Here is a tiny trained network, its code and every weight. The questions are about switching its units off for an input and a target symbol, where a switched-off unit gives its printed mean instead of its output.

import numpy as np


def w(rows, s, z=0):
    codes = np.array(rows[::2]) - 128.0
    scale = np.full(codes.shape[1], s)
    scale[-1] = z or s
    return codes * scale


def f(y):
    return y / 2 * (1 + np.tanh(0.7978845608 * (y + 0.044715 * y**3)))


def softmax(a):
    e = np.exp(a - a.max(-1, keepdims=True))
    return e / e.sum(-1, keepdims=True)


def log_softmax(a):
    a = a - a.max(-1, keepdims=True)
    return a - np.log(np.exp(a).sum(-1, keepdims=True))


def net(x, mask):
    ids = ['αβγδεζηθλμξπστψω'.index(c) for c in x.split()]
    T = len(ids)
    res = E[ids] + P[:T]
    u = 0
    for l in range(3):
        r = res
        for j in range(3):
            rows = slice(3 * j, 3 * j + 3)
            q, k, v = (r @ M[l][rows].T for M in (Q, K, V))
            z = softmax(np.where(np.tri(T) > 0, q @ k.T / 3**0.5, -1e9)) @ v
            o = O[l][rows]
            res = res + np.where(mask[u + j], z, o[:, -1]) @ o[:, :-1]
        u += 3
        y = f(res @ A[l][:, :-1].T + A[l][:, -1])
        res = res + np.where(mask[u : u + 4], y, B[l][:, -1]) @ B[l][:, :-1]
        u += 4
    return log_softmax(res[-1] @ U[:, :-1].T + U[:, -1])


Q, K, V, O, A, B = {}, {}, {}, {}, {}, {}
E = w([
[33,22,31],'α',
[112,165,146],'β',
[66,67,155],'γ',
[119,131,204],'δ',
[150,170,182],'ε',
[189,94,171],'ζ',
[173,59,125],'η',
[120,77,144],'θ',
[172,96,86],'λ',
[138,138,86],'μ',
[146,188,254],'ξ',
[179,136,117],'π',
[94,155,87],'σ',
[41,165,96],'τ',
[150,183,130],'ψ',
[119,216,100],'ω',
],0.019)
P = w([
[216,87,4],'0',
[196,114,1],'1',
[171,122,25],'2',
[167,128,38],'3',
[163,139,48],'4',
[154,146,57],'5',
[143,156,79],'6',
[145,149,91],'7',
[146,154,93],'8',
[134,161,110],'9',
[139,157,111],'10',
[139,157,119],'11',
[140,162,123],'12',
],0.003)
Q[0] = w([
[221,97,115],'0.h0',
[158,48,201],'0.h0',
[110,160,131],'0.h0',
[158,163,16],'0.h1',
[254,97,89],'0.h1',
[62,93,148],'0.h1',
[219,85,81],'0.h2',
[116,90,135],'0.h2',
[91,94,178],'0.h2',
],0.0092)
K[0] = w([
[161,175,126],'0.h0',
[163,206,170],'0.h0',
[151,108,105],'0.h0',
[148,98,187],'0.h1',
[48,100,129],'0.h1',
[129,115,191],'0.h1',
[105,13,83],'0.h2',
[133,163,128],'0.h2',
[189,217,255],'0.h2',
],0.0094)
V[0] = w([
[71,166,133],'0.h0',
[208,95,134],'0.h0',
[193,2,58],'0.h0',
[194,170,20],'0.h1',
[45,142,141],'0.h1',
[158,43,185],'0.h1',
[118,144,77],'0.h2',
[113,124,130],'0.h2',
[52,101,173],'0.h2',
],0.009)
O[0] = w([
[115,191,191,109],'0.h0',
[120,86,253,133],'0.h0',
[108,184,138,248],'0.h0',
[102,125,150,228],'0.h1',
[176,149,208,87],'0.h1',
[119,165,116,100],'0.h1',
[163,61,144,158],'0.h2',
[53,124,137,129],'0.h2',
[64,70,103,111],'0.h2',
],0.0043,0.0017)
A[0] = w([
[217,140,70,97],'0.n0',
[41,44,2,77],'0.n1',
[71,157,133,134],'0.n2',
[170,116,145,251],'0.n3',
],0.0079,0.0017)
B[0] = w([
[238,126,64,157],'0.n0',
[3,43,91,254],'0.n1',
[175,187,93,151],'0.n2',
[229,49,85,172],'0.n3',
],0.0051,0.0039)
Q[1] = w([
[151,58,91],'1.h0',
[131,231,71],'1.h0',
[29,128,114],'1.h0',
[161,49,50],'1.h1',
[90,59,36],'1.h1',
[225,71,108],'1.h1',
[52,255,100],'1.h2',
[169,188,99],'1.h2',
[91,186,247],'1.h2',
],0.0088)
K[1] = w([
[211,113,104],'1.h0',
[182,5,166],'1.h0',
[181,212,159],'1.h0',
[65,138,162],'1.h1',
[36,63,82],'1.h1',
[117,173,126],'1.h1',
[177,153,155],'1.h2',
[119,168,120],'1.h2',
[103,100,88],'1.h2',
],0.013)
V[1] = w([
[183,161,190],'1.h0',
[130,178,88],'1.h0',
[130,183,50],'1.h0',
[144,197,130],'1.h1',
[186,254,165],'1.h1',
[110,13,29],'1.h1',
[61,135,63],'1.h2',
[250,110,200],'1.h2',
[110,98,160],'1.h2',
],0.0096)
O[1] = w([
[55,161,114,49],'1.h0',
[136,189,67,123],'1.h0',
[155,106,33,141],'1.h0',
[79,254,129,81],'1.h1',
[173,108,75,10],'1.h1',
[207,121,48,253],'1.h1',
[140,121,237,183],'1.h2',
[238,74,157,49],'1.h2',
[25,124,204,136],'1.h2',
],0.0042,0.011)
A[1] = w([
[75,68,167,167],'1.n0',
[2,49,35,1],'1.n1',
[127,189,46,142],'1.n2',
[187,31,170,97],'1.n3',
],0.008,0.0084)
B[1] = w([
[116,117,28,214],'1.n0',
[135,165,254,253],'1.n1',
[86,198,128,181],'1.n2',
[128,82,159,173],'1.n3',
],0.0093,0.0061)
Q[2] = w([
[63,73,171],'2.h0',
[156,79,69],'2.h0',
[104,154,60],'2.h0',
[117,136,184],'2.h1',
[172,238,172],'2.h1',
[132,183,232],'2.h1',
[178,189,127],'2.h2',
[244,112,88],'2.h2',
[169,184,1],'2.h2',
],0.0096)
K[2] = w([
[104,79,169],'2.h0',
[133,29,81],'2.h0',
[98,164,94],'2.h0',
[26,131,161],'2.h1',
[87,55,97],'2.h1',
[64,84,182],'2.h1',
[167,231,219],'2.h2',
[199,96,83],'2.h2',
[172,250,97],'2.h2',
],0.011)
V[2] = w([
[143,92,144],'2.h0',
[1,115,136],'2.h0',
[111,117,72],'2.h0',
[87,167,97],'2.h1',
[123,97,138],'2.h1',
[91,81,37],'2.h1',
[178,119,139],'2.h2',
[113,128,181],'2.h2',
[133,55,206],'2.h2',
],0.0099)
O[2] = w([
[168,147,62,144],'2.h0',
[158,143,71,181],'2.h0',
[72,140,135,93],'2.h0',
[118,120,112,90],'2.h1',
[127,130,1,179],'2.h1',
[112,78,107,97],'2.h1',
[73,138,36,118],'2.h2',
[103,172,107,188],'2.h2',
[136,132,187,253],'2.h2',
],0.0049,0.0051)
A[2] = w([
[194,167,52,3],'2.n0',
[255,144,152,125],'2.n1',
[189,128,36,103],'2.n2',
[15,79,91,5],'2.n3',
],0.0086,0.0052)
B[2] = w([
[164,248,170,146],'2.n0',
[133,117,196,252],'2.n1',
[187,148,78,204],'2.n2',
[97,125,180,142],'2.n3',
],0.016,0.0038)
U = w([
[48,34,169,103],'α',
[172,176,138,166],'β',
[123,84,126,253],'γ',
[39,189,138,108],'δ',
[152,162,235,52],'ε',
[157,117,181,165],'ζ',
[106,10,54,168],'η',
[121,109,94,216],'θ',
[187,9,95,111],'λ',
[218,78,64,105],'μ',
[110,193,208,20],'ξ',
[200,39,196,54],'π',
[163,124,36,160],'σ',
[75,121,40,191],'τ',
[236,135,155,112],'ψ',
[135,227,110,63],'ω',
],0.012,0.013)

Each question gives the input, a string of symbols that net reads in full, and the target symbol t.
The units are the heads (3 rows each of Q, K, V and O) and the neurons (one row each of A and B). Each row of codes is followed by its name. A weight is (code - 128) times the scale printed after its matrix; where a second scale follows, it is the last column's (O, A, B and U).
mask holds one flag per unit, layer by layer, with each layer's heads first. A switched-off unit (its flag False) gives its mean, the last column of its rows in O or B, instead of its output. The means were averaged over made-up inputs and are rounded, as every weight is.
A unit's drop is (log p(t) with every unit on - log p(t) with that unit switched off) / (log p(t) with every unit on - log p(t) with every unit switched off).
The circuit of an input: a set's keep is (log p(t) with only the set's units on - log p(t) with every unit switched off) / (log p(t) with every unit on - log p(t) with every unit switched off). Starting from the 12 units with the biggest drops (on a tie, the unit counted first), units are removed one at a time, each time the one whose removal leaves the highest keep (on an exact tie, the one counted first), for as long as the keep stays at least 0.8.
circuit, biggest first: the units of the circuit, biggest drop first
unit that matters most: the unit with the biggest drop
top k neurons: the k neurons with the biggest drops, biggest first
k most important neurons of layer l: the k neurons of layer l with the biggest drops, biggest first
which heads matter: for each layer, one digit per head in row order, 1 if its drop is at least 0.15 and else 0, layers parted by /
input γ δ ξ ξ α ζ θ σ, target σ: which heads matter => 000 / 011 / 000
input σ β β μ μ γ, target α: unit that matters most => 2.n3
input ε δ α α ψ α σ ψ μ σ ψ ω λ, target λ: 2 most important neurons of layer 1 => [1.n1; 1.n3]
input ε τ τ β ψ ω δ π α δ π τ σ, target σ: which heads matter => 000 / 011 / 001
input θ δ μ ψ ε η η, target λ: which heads matter => 000 / 001 / 000
input σ δ δ δ δ δ δ λ, target μ: which heads matter => 000 / 001 / 001
input ξ δ θ δ ω σ τ θ θ, target η: top 2 neurons => [1.n1; 2.n0]
input γ δ θ δ π, target ψ: top 3 neurons => [0.n1; 1.n1; 2.n1]
input δ δ γ ω α ζ σ θ π, target π: which heads matter => 001 / 100 / 000
input ε ξ δ σ ζ δ η, target λ: circuit, biggest first => [1.n1; 1.n3; 1.h2]
input α ε ξ, target ξ: top 2 neurons => [1.n1; 0.n1]
input λ β α ξ π ε, target ε: which heads matter => 000 / 101 / 001
input π δ γ, target α: circuit, biggest first => [2.n3; 0.n1]
input η ε β σ ψ τ, target δ: 2 most important neurons of layer 2 => [2.n2; 2.n3]
input α π θ η, target η: which heads matter => 101 / 011 / 000
input ξ α δ, target δ: 2 most important neurons of layer 1 => [1.n1; 1.n0]
input ψ ε δ λ ω ω, target ω: 2 most important neurons of layer 2 => [2.n0; 2.n1]
input ζ α ψ ε σ τ ψ θ γ ε β δ δ, target δ: top 2 neurons => [0.n1; 1.n1]
input ψ α β ε μ μ, target μ: circuit, biggest first => [1.h1; 0.n1; 2.n2]
input θ ψ ψ δ γ δ δ π α β ξ δ ψ, target ψ: top 4 neurons => [0.n1; 1.n1; 2.n2; 2.n1]
input ζ π ω π ψ α, target α: which heads matter => 000 / 010 / 000
input ε δ ε δ σ ξ μ π π δ ζ λ, target μ: 2 most important neurons of layer 2 => [2.n2; 2.n3]
input δ δ α μ δ π, target π: unit that matters most => 0.n1
input τ π ε δ μ, target σ: which heads matter => 000 / 101 / 001
input ε α δ δ θ ξ δ η ε, target ε: circuit, biggest first => [0.n1; 1.h0; 2.n1]
input η δ ψ β θ, target η: which heads matter => 000 / 001 / 000
